Below are the code and all the weights of a small trained network. Each question names an input and a class and asks about switching units off, where a switched-off unit gives its printed mean instead of its output.

import numpy as np


def w(rows, s, z=0):
    codes = np.array(rows[::2]) - 128.0
    scale = np.full(codes.shape[1], s)
    scale[-1] = z or s
    return codes * scale


def f(y):
    return y / 2 * (1 + np.tanh(0.7978845608 * (y + 0.044715 * y**3)))


def log_softmax(a):
    a = a - a.max(-1, keepdims=True)
    return a - np.log(np.exp(a).sum(-1, keepdims=True))


def net(x, mask):
    res = np.array(x, float).reshape(1, 4) / 4 @ E
    y = f(res @ A[0][:, :-1].T + A[0][:, -1])
    res = res + np.where(mask, y, B[0][:, -1]) @ B[0][:, :-1]
    return log_softmax(res[-1] @ U[:, :-1].T + U[:, -1])


A, B = {}, {}
E = w([
[64,180,181,222,96,42,211],'x0',
[66,188,154,55,31,40,185],'x1',
[13,73,105,139,157,166,151],'x2',
[189,121,143,230,137,254,89],'x3',
],0.0085)
A[0] = w([
[177,115,146,79,172,139,99,142],'N0',
[146,91,201,146,106,169,123,34],'N1',
[75,137,109,185,132,131,195,178],'N2',
[103,68,170,162,143,172,66,71],'N3',
[117,121,187,121,110,132,120,55],'N4',
[196,134,152,164,124,177,167,129],'N5',
[121,73,124,139,150,248,85,138],'N6',
[114,185,104,123,151,89,149,94],'N7',
[83,116,70,188,167,130,204,247],'N8',
[150,155,120,63,188,150,89,181],'N9',
[108,155,174,100,164,182,104,1],'N10',
[107,82,99,122,74,130,208,213],'N11',
[205,137,165,143,74,119,87,175],'N12',
[130,49,104,155,112,199,77,157],'N13',
[114,139,119,100,146,143,72,71],'N14',
],0.016,0.0074)
B[0] = w([
[94,168,113,103,64,64,95,190],'N0',
[95,243,202,24,149,125,56,148],'N1',
[43,183,231,106,78,74,17,200],'N2',
[131,67,51,131,66,166,224,187],'N3',
[92,205,104,159,229,172,50,125],'N4',
[130,151,194,70,102,154,84,186],'N5',
[168,103,63,144,219,197,157,254],'N6',
[172,125,116,28,145,124,82,165],'N7',
[145,231,214,83,130,87,20,216],'N8',
[82,84,146,85,64,75,209,201],'N9',
[108,112,87,158,165,119,166,133],'N10',
[118,175,181,102,177,157,74,191],'N11',
[131,251,211,222,195,168,100,195],'N12',
[177,125,71,141,207,219,22,231],'N13',
[64,42,127,100,40,113,135,146],'N14',
],0.011,0.017)
U = w([
[157,65,50,37,128,84,163,11],'0',
[36,133,247,137,141,39,148,254],'1',
[246,107,183,199,158,255,113,186],'2',
],0.0073,0.0069)

Each question gives the input, the list of numbers given to net, and the class t.
The units are the neurons (one row each of A and B). Each row of codes is followed by its name. A weight is (code - 128) times the scale printed after its matrix; where a second scale follows, it is the last column's (A, B and U).
mask holds one flag per neuron, in row order. A switched-off neuron (its flag False) gives its mean, the last column of its row in B, instead of its output. The means were averaged over made-up inputs and are rounded, as every weight is.
A unit's drop is (log p(t) with every unit on - log p(t) with that unit switched off) / (log p(t) with every unit on - log p(t) with every unit switched off).
The circuit of an input: a set's keep is (log p(t) with only the set's units on - log p(t) with every unit switched off) / (log p(t) with every unit on - log p(t) with every unit switched off). Starting from the 12 units with the biggest drops (on a tie, the unit counted first), units are removed one at a time, each time the one whose removal leaves the highest keep (on an exact tie, the one counted first), for as long as the keep stays at least 0.8.
units of the circuit, in order: the units of the circuit, biggest drop first
top k neurons: the k neurons with the biggest drops, biggest first
drop of u: that unit's drop, to one decimal
input [-8,-3,-5,-4], class 0: units of the circuit, in order	(N9)
input [-4,-5,2,-2], class 0: units of the circuit, in order	(N12, N9)
input [-5,5,-1,-8], class 0: top 4 neurons	(N2, N12, N8, N7)
input [-4,0,-7,1], class 1: units of the circuit, in order	(N9, N6)
input [-4,0,-1,-2], class 0: top 2 neurons	(N2, N8)
input [-6,2,-1,-2], class 0: top 2 neurons	(N2, N8)
input [0,-7,0,-6], class 0: top 3 neurons	(N2, N12, N11)
input [-5,4,-3,-1], class 1: top 2 neurons	(N6, N13)
input [-5,-1,1,-7], class 0: top 4 neurons	(N2, N12, N8, N5)
input [7,-6,1,3], class 1: top 2 neurons	(N2, N8)
input [-4,4,-6,2], class 1: drop of N13	0.4
input [-8,-1,-6,-7], class 1: drop of N6	0.2
input [6,-2,6,4], class 1: drop of N2	1.5
input [4,0,2,5], class 1: units of the circuit, in order	(N2)
